Below are the code and all the weights of a small trained network. Each question names an input and a target symbol and asks about switching units off, where a switched-off unit gives its printed mean instead of its output.

import numpy as np


def w(rows, s, z=0):
    codes = np.array(rows[::2]) - 128.0
    scale = np.full(codes.shape[1], s)
    scale[-1] = z or s
    return codes * scale


def f(y):
    return y / 2 * (1 + np.tanh(0.7978845608 * (y + 0.044715 * y**3)))


def softmax(a):
    e = np.exp(a - a.max(-1, keepdims=True))
    return e / e.sum(-1, keepdims=True)


def log_softmax(a):
    a = a - a.max(-1, keepdims=True)
    return a - np.log(np.exp(a).sum(-1, keepdims=True))


def net(x, mask):
    ids = ['ΓΛΠβεζημτ'.index(c) for c in x.split()]
    T = len(ids)
    res = E[ids] + P[:T]
    u = 0
    for l in range(3):
        r = res
        for j in range(2):
            rows = slice(3 * j, 3 * j + 3)
            q, k, v = (r @ M[l][rows].T for M in (Q, K, V))
            z = softmax(np.where(np.tri(T) > 0, q @ k.T / 3**0.5, -1e9)) @ v
            o = O[l][rows]
            res = res + np.where(mask[u + j], z, o[:, -1]) @ o[:, :-1]
        u += 2
        y = f(res @ A[l][:, :-1].T + A[l][:, -1])
        res = res + np.where(mask[u : u + 4], y, B[l][:, -1]) @ B[l][:, :-1]
        u += 4
    return log_softmax(res[-1] @ U[:, :-1].T + U[:, -1])


Q, K, V, O, A, B = {}, {}, {}, {}, {}, {}
E = w([
[140,96,158,116],'Γ',
[148,116,126,113],'Λ',
[136,90,56,152],'Π',
[121,93,90,114],'β',
[46,66,88,111],'ε',
[75,132,108,51],'ζ',
[96,56,175,231],'η',
[77,188,228,211],'μ',
[208,239,11,96],'τ',
],0.012)
P = w([
[33,136,55,152],'0',
[120,94,32,184],'1',
[102,111,92,139],'2',
[83,128,153,102],'3',
[52,140,193,66],'4',
[34,155,235,43],'5',
[2,156,255,22],'6',
],0.0069)
Q[0] = w([
[161,75,74,166],'L0H0',
[110,159,139,88],'L0H0',
[163,178,121,74],'L0H0',
[255,135,157,180],'L0H1',
[218,81,128,73],'L0H1',
[60,76,39,89],'L0H1',
],0.009)
K[0] = w([
[71,29,111,146],'L0H0',
[162,201,144,95],'L0H0',
[146,194,44,105],'L0H0',
[128,156,34,143],'L0H1',
[86,41,100,187],'L0H1',
[93,32,254,119],'L0H1',
],0.0069)
V[0] = w([
[138,166,162,184],'L0H0',
[138,138,142,191],'L0H0',
[99,59,141,78],'L0H0',
[168,172,23,21],'L0H1',
[137,140,86,2],'L0H1',
[111,53,75,105],'L0H1',
],0.0079)
O[0] = w([
[103,174,91,146,63],'L0H0',
[50,74,126,218,94],'L0H0',
[255,56,123,122,154],'L0H0',
[121,58,24,4,146],'L0H1',
[154,96,22,17,150],'L0H1',
[235,118,110,114,254],'L0H1',
],0.0064,0.0036)
A[0] = w([
[179,58,116,77,251],'L0N0',
[25,123,109,106,138],'L0N1',
[107,47,101,183,91],'L0N2',
[129,255,89,91,177],'L0N3',
],0.009,0.0033)
B[0] = w([
[144,107,162,44,254],'L0N0',
[194,50,234,94,190],'L0N1',
[119,157,3,31,163],'L0N2',
[211,214,110,122,204],'L0N3',
],0.0059,0.0063)
Q[1] = w([
[107,157,140,254],'L1H0',
[204,100,230,184],'L1H0',
[43,39,132,127],'L1H0',
[123,208,82,120],'L1H1',
[151,209,66,217],'L1H1',
[188,172,195,213],'L1H1',
],0.0056)
K[1] = w([
[93,57,64,111],'L1H0',
[161,80,123,126],'L1H0',
[255,98,189,185],'L1H0',
[61,33,159,126],'L1H1',
[190,99,139,186],'L1H1',
[129,118,121,190],'L1H1',
],0.0066)
V[1] = w([
[169,124,80,105],'L1H0',
[167,33,199,166],'L1H0',
[122,33,87,89],'L1H0',
[85,81,160,117],'L1H1',
[152,254,115,152],'L1H1',
[208,251,105,91],'L1H1',
],0.0069)
O[1] = w([
[73,130,158,152,247],'L1H0',
[255,48,186,107,37],'L1H0',
[140,130,213,161,255],'L1H0',
[207,57,213,137,109],'L1H1',
[55,146,112,39,58],'L1H1',
[76,218,100,75,199],'L1H1',
],0.0049,0.005)
A[1] = w([
[1,202,138,241,119],'L1N0',
[228,57,121,16,120],'L1N1',
[68,249,131,31,3],'L1N2',
[245,135,15,90,212],'L1N3',
],0.0048,0.0031)
B[1] = w([
[44,117,122,2,165],'L1N0',
[191,57,114,71,210],'L1N1',
[76,92,123,219,254],'L1N2',
[163,134,185,136,236],'L1N3',
],0.0072,0.0052)
Q[2] = w([
[180,95,105,126],'L2H0',
[123,132,150,3],'L2H0',
[132,72,149,150],'L2H0',
[96,35,154,192],'L2H1',
[141,183,148,140],'L2H1',
[97,177,162,125],'L2H1',
],0.012)
K[2] = w([
[175,48,122,128],'L2H0',
[121,195,91,5],'L2H0',
[82,78,72,99],'L2H0',
[1,189,135,69],'L2H1',
[172,167,171,237],'L2H1',
[206,221,139,165],'L2H1',
],0.0068)
V[2] = w([
[181,255,177,97],'L2H0',
[91,107,141,106],'L2H0',
[107,139,88,134],'L2H0',
[197,155,94,109],'L2H1',
[188,118,131,193],'L2H1',
[164,137,26,159],'L2H1',
],0.0096)
O[2] = w([
[122,149,2,130,102],'L2H0',
[139,109,176,77,155],'L2H0',
[117,36,134,181,164],'L2H0',
[131,116,86,159,252],'L2H1',
[68,74,97,149,112],'L2H1',
[155,58,98,180,184],'L2H1',
],0.0093,0.0034)
A[2] = w([
[151,107,30,28,192],'L2N0',
[50,43,191,84,253],'L2N1',
[34,254,20,142,156],'L2N2',
[223,59,55,46,140],'L2N3',
],0.0065,0.0041)
B[2] = w([
[71,149,111,126,192],'L2N0',
[254,167,58,178,247],'L2N1',
[94,4,201,148,220],'L2N2',
[50,116,127,56,189],'L2N3',
],0.0078,0.013)
U = w([
[55,32,190,86,97],'Γ',
[118,105,98,28,57],'Λ',
[163,96,182,254,128],'Π',
[163,187,13,101,254],'β',
[98,158,163,139,249],'ε',
[116,73,96,181,126],'ζ',
[188,14,154,83,94],'η',
[153,105,120,161,135],'μ',
[152,99,103,126,80],'τ',
],0.0075,0.0063)

Each question gives the input, a string of symbols that net reads in full, and the target symbol t.
The units are the heads (3 rows each of Q, K, V and O) and the neurons (one row each of A and B). Each row of codes is followed by its name. A weight is (code - 128) times the scale printed after its matrix; where a second scale follows, it is the last column's (O, A, B and U).
mask holds one flag per unit, layer by layer, with each layer's heads first. A switched-off unit (its flag False) gives its mean, the last column of its rows in O or B, instead of its output. The means were averaged over made-up inputs and are rounded, as every weight is.
A unit's drop is (log p(t) with every unit on - log p(t) with that unit switched off) / (log p(t) with every unit on - log p(t) with every unit switched off).
The circuit of an input: a set's keep is (log p(t) with only the set's units on - log p(t) with every unit switched off) / (log p(t) with every unit on - log p(t) with every unit switched off). Starting from the 12 units with the biggest drops (on a tie, the unit counted first), units are removed one at a time, each time the one whose removal leaves the highest keep (on an exact tie, the one counted first), for as long as the keep stays at least 0.8.
units of the circuit, in order: the units of the circuit, biggest drop first
unit that matters most: the unit with the biggest drop
k most important neurons: the k neurons with the biggest drops, biggest first
top k neurons in layer l: the k neurons of layer l with the biggest drops, biggest first
heads that matter: for each layer, one digit per head in row order, 1 if its drop is at least 0.15 and else 0, layers parted by /
input η ε Λ, target Π: 3 most important neurons -> (L0N3; L0N0; L2N3)
input Γ τ ε, target Γ: unit that matters most -> L0N3
input ε ε ε μ η, target ε: units of the circuit, in order -> (L0H1; L2H1; L2N2)
input τ ε ε ε ζ, target β: 2 most important neurons -> (L1N2; L2N2)
input ζ ζ ε ε, target Λ: top 3 neurons in layer 2 -> (L2N3; L2N2; L2N0)
input τ Γ ε ε ζ τ η, target ζ: units of the circuit, in order -> (L0N3; L1N2; L1H1; L2H0)
input Γ η ε ε, target Π: top 2 neurons in layer 2 -> (L2N3; L2N1)
input Γ τ ζ, target Γ: 4 most important neurons -> (L0N3; L2N2; L2N1; L1N3)
input ε ε ζ β, target Λ: heads that matter -> 11 / 00 / 10
input τ ε ε Π τ τ β, target ζ: heads that matter -> 00 / 11 / 11
input ε ζ Γ ε μ ε ε, target ε: units of the circuit, in order -> (L0H1; L2H1)
input ε ε β β η Π, target Π: heads that matter -> 01 / 01 / 00
input β η τ, target Π: 3 most important neurons -> (L0N3; L1N1; L0N0)
input τ ε ε β τ β Γ, target ζ: 3 most important neurons -> (L0N3; L1N2; L1N3)
input ε τ Π, target Γ: 3 most important neurons -> (L2N2; L0N3; L2N1)
input ε τ Π ε Π, target β: units of the circuit, in order -> (L2N2)
input μ ε τ τ η η Γ, target Π: heads that matter -> 11 / 11 / 11
input τ ε μ η ε, target Π: heads that matter -> 01 / 11 / 10
input ζ β ε τ Λ ε ζ, target β: heads that matter -> 00 / 00 / 00
input τ ε Π ε Γ, target β: 4 most important neurons -> (L1N2; L2N2; L0N3; L1N3)
input Λ Π τ τ μ, target ζ: unit that matters most -> L1N2
input μ Γ τ μ, target Γ: 3 most important neurons -> (L0N3; L2N2; L2N1)
input ε η Π τ μ, target Γ: 4 most important neurons -> (L2N2; L0N3; L2N1; L1N2)
input Γ τ τ ε, target ζ: 2 most important neurons -> (L0N3; L1N2)
input ε η ε Γ, target Π: heads that matter -> 01 / 01 / 10
input Γ η μ, target ε: 2 most important neurons -> (L1N0; L0N3)
input η ε ε τ η, target Γ: unit that matters most -> L1H1
input ε ε Π, target η: heads that matter -> 10 / 01 / 10
input τ ε τ ε η, target ζ: 2 most important neurons -> (L0N3; L1N2)
